Here is a tiny trained network, its code and every weight. The questions are about switching its units off for an input and a target symbol, where a switched-off unit gives its printed mean instead of its output.

import numpy as np


def w(rows, s, z=0):
    codes = np.array(rows[::2]) - 128.0
    scale = np.full(codes.shape[1], s)
    scale[-1] = z or s
    return codes * scale


def f(y):
    return np.maximum(y, 0)


def softmax(a):
    e = np.exp(a - a.max(-1, keepdims=True))
    return e / e.sum(-1, keepdims=True)


def log_softmax(a):
    a = a - a.max(-1, keepdims=True)
    return a - np.log(np.exp(a).sum(-1, keepdims=True))


def net(x, mask):
    ids = ['αβγεζθλμστ'.index(c) for c in x.split()]
    T = len(ids)
    res = E[ids] + P[:T]
    r = res
    for j in range(3):
        rows = slice(3 * j, 3 * j + 3)
        q, k, v = (r @ M[0][rows].T for M in (Q, K, V))
        z = softmax(np.where(np.tri(T) > 0, q @ k.T / 3**0.5, -1e9)) @ v
        o = O[0][rows]
        res = res + np.where(mask[j], z, o[:, -1]) @ o[:, :-1]
    y = f(res @ A[0][:, :-1].T + A[0][:, -1])
    res = res + np.where(mask[3:7], y, B[0][:, -1]) @ B[0][:, :-1]
    return log_softmax(res[-1] @ U[:, :-1].T + U[:, -1])


Q, K, V, O, A, B = {}, {}, {}, {}, {}, {}
E = w([
[140,202,204,92,172],'α',
[197,90,198,188,78],'β',
[107,201,76,129,167],'γ',
[116,71,86,11,56],'ε',
[228,185,98,154,175],'ζ',
[42,135,190,144,39],'θ',
[53,223,122,103,168],'λ',
[151,121,125,141,166],'μ',
[168,187,91,132,91],'σ',
[95,140,171,123,228],'τ',
],0.012)
P = w([
[70,78,70,253,118],'0',
[183,240,163,57,129],'1',
[180,227,173,42,133],'2',
[174,224,160,24,138],'3',
[185,225,157,15,145],'4',
[171,222,162,11,145],'5',
[181,231,144,25,137],'6',
[196,226,151,17,145],'7',
[183,235,165,13,142],'8',
[205,238,153,15,140],'9',
],0.0057)
Q[0] = w([
[125,66,143,186,66],'head 1',
[98,39,108,89,52],'head 1',
[132,94,93,165,138],'head 1',
[130,75,148,146,78],'head 2',
[192,248,119,121,189],'head 2',
[89,207,132,103,152],'head 2',
[99,96,130,153,117],'head 3',
[153,169,134,101,147],'head 3',
[163,192,139,90,157],'head 3',
],0.015)
K[0] = w([
[183,154,186,64,115],'head 1',
[137,121,139,13,100],'head 1',
[171,163,121,85,190],'head 1',
[149,155,183,101,124],'head 2',
[108,53,103,192,147],'head 2',
[71,126,103,154,110],'head 2',
[133,121,142,54,108],'head 3',
[115,138,119,205,142],'head 3',
[113,143,124,254,132],'head 3',
],0.015)
V[0] = w([
[216,113,56,151,9],'head 1',
[86,40,147,147,72],'head 1',
[222,140,227,136,169],'head 1',
[198,163,40,174,152],'head 2',
[48,162,108,64,13],'head 2',
[26,219,11,86,157],'head 2',
[129,148,200,89,114],'head 3',
[27,53,103,163,168],'head 3',
[119,144,94,136,172],'head 3',
],0.011)
O[0] = w([
[93,101,149,33,8,156],'head 1',
[144,215,124,39,135,73],'head 1',
[164,105,185,152,152,124],'head 1',
[98,55,111,95,112,253],'head 2',
[79,212,112,200,26,41],'head 2',
[65,126,56,173,118,179],'head 2',
[156,171,184,179,113,59],'head 3',
[153,141,63,92,181,92],'head 3',
[113,105,104,145,153,191],'head 3',
],0.011,0.004)
A[0] = w([
[196,11,219,124,65,205],'neuron 1',
[64,196,203,240,6,1],'neuron 2',
[82,89,125,3,29,58],'neuron 3',
[122,192,140,229,178,185],'neuron 4',
],0.0061,0.0022)
B[0] = w([
[111,142,121,218,161,246],'neuron 1',
[59,106,177,58,254,215],'neuron 2',
[153,96,188,182,70,254],'neuron 3',
[143,136,191,184,85,200],'neuron 4',
],0.0085,0.0098)
U = w([
[148,195,111,96,119,188],'α',
[146,102,88,1,171,183],'β',
[184,133,171,67,123,80],'γ',
[51,141,168,111,161,68],'ε',
[160,151,193,225,110,91],'ζ',
[101,124,135,128,29,254],'θ',
[72,105,44,88,150,156],'λ',
[113,22,137,106,155,69],'μ',
[159,135,102,120,205,88],'σ',
[94,161,90,208,103,84],'τ',
],0.0075,0.0035)

Each question gives the input, a string of symbols that net reads in full, and the target symbol t.
The units are the heads (3 rows each of Q, K, V and O) and the neurons (one row each of A and B). Each row of codes is followed by its name. A weight is (code - 128) times the scale printed after its matrix; where a second scale follows, it is the last column's (O, A, B and U).
mask holds one flag per unit, heads first, then neurons. A switched-off unit (its flag False) gives its mean, the last column of its rows in O or B, instead of its output. The means were averaged over made-up inputs and are rounded, as every weight is.
A unit's drop is (log p(t) with every unit on - log p(t) with that unit switched off) / (log p(t) with every unit on - log p(t) with every unit switched off).
The circuit of an input: a set's keep is (log p(t) with only the set's units on - log p(t) with every unit switched off) / (log p(t) with every unit on - log p(t) with every unit switched off). Starting from all 7 units, units are removed one at a time, each time the one whose removal leaves the highest keep (on an exact tie, the one counted first), for as long as the keep stays at least 0.8.
units of the circuit, in order: the units of the circuit, biggest drop first
most important unit: the unit with the biggest drop
top k neurons: the k neurons with the biggest drops, biggest first
heads that matter: for each layer, one digit per head in row order, 1 if its drop is at least 0.15 and else 0, layers parted by /
drop of u: that unit's drop, to one decimal
input ζ γ γ β γ β μ, target μ: heads that matter : 110
input λ ζ λ β λ ε μ, target τ: most important unit : head 2
input ε θ μ λ σ μ, target ε: units of the circuit, in order : [neuron 2; head 2; head 3]
input α γ λ ζ ε τ θ α ζ ζ, target ζ: units of the circuit, in order : [head 1; head 3]
input ζ μ σ θ, target ε: units of the circuit, in order : [neuron 2; head 2; head 3]
input τ σ σ σ γ, target σ: units of the circuit, in order : [head 1; head 3]
input α μ γ μ σ σ β ζ θ α, target ζ: heads that matter : 101
input σ ε σ, target θ: heads that matter : 100
input α τ ζ, target ζ: units of the circuit, in order : [head 1; neuron 4]
input ε γ μ σ θ τ θ γ λ, target ε: units of the circuit, in order : [neuron 2; head 2]
input σ ε β τ ζ, target θ: top 2 neurons : [neuron 3; neuron 2]
input ε λ ζ τ τ λ ε ζ, target ε: top 2 neurons : [neuron 2; neuron 3]
input λ ζ τ σ, target τ: top 2 neurons : [neuron 4; neuron 2]
input θ θ τ σ α τ ζ σ γ α, target α: units of the circuit, in order : [head 2; head 1]
input μ β γ γ γ σ, target β: heads that matter : 011
input λ ζ λ, target τ: top 2 neurons : [neuron 4; neuron 2]
input ζ τ λ, target μ: top neuron : [neuron 3]
input ζ λ ε α ε ζ ζ τ, target μ: drop of neuron 4 : 0.0
input λ λ τ γ β β α, target τ: drop of head 1 : 0.3
input τ λ ζ σ α τ τ σ, target σ: drop of neuron 4 : 0.0
input α μ τ, target ζ: top neuron : [neuron 4]
